Below is a small trained network, with its code and all its weights. Each question gives an input and a target symbol and asks what happens when units are switched off, that is, made to give their printed mean instead of their output.

import numpy as np


def w(rows, s, z=0):
    codes = np.array(rows[::2]) - 128.0
    scale = np.full(codes.shape[1], s)
    scale[-1] = z or s
    return codes * scale


def f(y):
    return y / 2 * (1 + np.tanh(0.7978845608 * (y + 0.044715 * y**3)))


def softmax(a):
    e = np.exp(a - a.max(-1, keepdims=True))
    return e / e.sum(-1, keepdims=True)


def log_softmax(a):
    a = a - a.max(-1, keepdims=True)
    return a - np.log(np.exp(a).sum(-1, keepdims=True))


def net(x, mask):
    ids = ['ΔΦαβεζξτψ'.index(c) for c in x.split()]
    T = len(ids)
    res = E[ids] + P[:T]
    u = 0
    for l in range(2):
        r = res
        for j in range(2):
            rows = slice(2 * j, 2 * j + 2)
            q, k, v = (r @ M[l][rows].T for M in (Q, K, V))
            z = softmax(np.where(np.tri(T) > 0, q @ k.T / 2**0.5, -1e9)) @ v
            o = O[l][rows]
            res = res + np.where(mask[u + j], z, o[:, -1]) @ o[:, :-1]
        u += 2
        y = f(res @ A[l][:, :-1].T + A[l][:, -1])
        res = res + np.where(mask[u : u + 4], y, B[l][:, -1]) @ B[l][:, :-1]
        u += 4
    return log_softmax(res[-1] @ U[:, :-1].T + U[:, -1])


Q, K, V, O, A, B = {}, {}, {}, {}, {}, {}
E = w([
[109,57,147],'Δ',
[78,186,136],'Φ',
[46,144,140],'α',
[116,160,213],'β',
[32,161,110],'ε',
[157,74,253],'ζ',
[132,134,127],'ξ',
[179,58,163],'τ',
[118,130,145],'ψ',
],0.018)
P = w([
[62,157,207],'0',
[115,45,114],'1',
[98,90,136],'2',
[241,110,125],'3',
[105,106,148],'4',
[121,119,10],'5',
[82,109,111],'6',
[191,103,91],'7',
[141,66,141],'8',
[72,61,2],'9',
[109,126,139],'10',
[129,99,65],'11',
],0.0092)
Q[0] = w([
[106,169,89],'L0H1',
[152,63,138],'L0H1',
[254,20,158],'L0H2',
[82,53,123],'L0H2',
],0.0092)
K[0] = w([
[43,199,129],'L0H1',
[166,97,194],'L0H1',
[94,120,191],'L0H2',
[37,2,204],'L0H2',
],0.0052)
V[0] = w([
[159,5,128],'L0H1',
[116,159,88],'L0H1',
[135,124,59],'L0H2',
[100,110,86],'L0H2',
],0.013)
O[0] = w([
[98,255,83,169],'L0H1',
[252,142,207,55],'L0H1',
[161,135,220,3],'L0H2',
[195,104,154,105],'L0H2',
],0.0087,0.005)
A[0] = w([
[61,84,83,138],'L0N1',
[247,118,129,117],'L0N2',
[133,115,86,2],'L0N3',
[88,2,157,2],'L0N4',
],0.0093,0.003)
B[0] = w([
[168,132,117,254],'L0N1',
[62,140,113,119],'L0N2',
[133,195,254,119],'L0N3',
[133,150,180,165],'L0N4',
],0.0089,0.007)
Q[1] = w([
[237,80,255],'L1H1',
[14,134,50],'L1H1',
[24,174,190],'L1H2',
[72,176,132],'L1H2',
],0.0052)
K[1] = w([
[134,194,86],'L1H1',
[88,177,255],'L1H1',
[110,123,100],'L1H2',
[166,118,85],'L1H2',
],0.009)
V[1] = w([
[86,82,13],'L1H1',
[85,200,41],'L1H1',
[76,97,2],'L1H2',
[155,173,244],'L1H2',
],0.0067)
O[1] = w([
[97,195,109,179],'L1H1',
[90,168,2,141],'L1H1',
[66,73,156,253],'L1H2',
[122,133,54,36],'L1H2',
],0.0063,0.0055)
A[1] = w([
[113,175,205,173],'L1N1',
[137,49,4,253],'L1N2',
[207,234,242,197],'L1N3',
[180,99,85,66],'L1N4',
],0.0049,0.0028)
B[1] = w([
[167,46,71,153],'L1N1',
[208,231,254,253],'L1N2',
[119,38,64,125],'L1N3',
[146,216,131,92],'L1N4',
],0.0078,0.0033)
U = w([
[138,152,91,44],'Δ',
[159,40,139,252],'Φ',
[167,137,203,40],'α',
[194,168,186,8],'β',
[203,122,176,41],'ε',
[110,112,46,245],'ζ',
[191,251,255,151],'ξ',
[185,218,98,186],'τ',
[184,149,114,137],'ψ',
],0.0088,0.0029)

Each question gives the input, a string of symbols that net reads in full, and the target symbol t.
The units are the heads (2 rows each of Q, K, V and O) and the neurons (one row each of A and B). Each row of codes is followed by its name. A weight is (code - 128) times the scale printed after its matrix; where a second scale follows, it is the last column's (O, A, B and U).
mask holds one flag per unit, layer by layer, with each layer's heads first. A switched-off unit (its flag False) gives its mean, the last column of its rows in O or B, instead of its output. The means were averaged over made-up inputs and are rounded, as every weight is.
A unit's drop is (log p(t) with every unit on - log p(t) with that unit switched off) / (log p(t) with every unit on - log p(t) with every unit switched off).
The circuit of an input: a set's keep is (log p(t) with only the set's units on - log p(t) with every unit switched off) / (log p(t) with every unit on - log p(t) with every unit switched off). Starting from all 12 units, units are removed one at a time, each time the one whose removal leaves the highest keep (on an exact tie, the one counted first), for as long as the keep stays at least 0.8.
units of the circuit, in order: the units of the circuit, biggest drop first
top k neurons: the k neurons with the biggest drops, biggest first
k most important neurons of layer l: the k neurons of layer l with the biggest drops, biggest first
which heads matter: for each layer, one digit per head in row order, 1 if its drop is at least 0.15 and else 0, layers parted by /
drop when u is switched off: that unit's drop, to one decimal
input ζ α ζ ξ τ, target ζ: units of the circuit, in order	(L0H2)
input Φ ζ α ζ Φ Φ β, target Φ: 2 most important neurons of layer 1	(L1N2 L1N1)
input Δ ζ ζ α τ Δ, target τ: which heads matter	10 / 10
input Φ Φ Φ Φ Φ ζ α ψ τ Δ Φ, target Φ: units of the circuit, in order	(L0H1 L1H1 L1N2)
input Δ Φ τ ζ ζ Φ α ζ, target ζ: which heads matter	10 / 00
input τ Φ Δ τ Δ Δ, target τ: units of the circuit, in order	(L0H1 L1N2)
input Φ ζ Φ, target Φ: which heads matter	10 / 00
input ζ ζ Δ τ Φ, target ζ: units of the circuit, in order	(L0H1 L0H2 L1H1)
input Φ τ α, target Φ: top 3 neurons	(L1N2 L0N4 L1N1)
input Φ Φ Δ ζ τ ξ ε, target Φ: units of the circuit, in order	(L0H1 L1H1)
input Φ Φ Φ ζ τ Φ β, target Φ: 2 most important neurons of layer 0	(L0N1 L0N4)
input Φ Φ Δ Φ Φ ζ ζ Φ ξ ζ α, target Φ: drop when L1H1 is switched off	0.5
input Φ ε ζ ξ ξ ζ Φ ζ ε τ ε, target Φ: drop when L1N2 is switched off	0.2
input ζ Δ ζ ζ ψ, target ζ: drop when L1H2 is switched off	0.6
input ζ ζ τ Φ τ, target ζ: units of the circuit, in order	(L0H1)
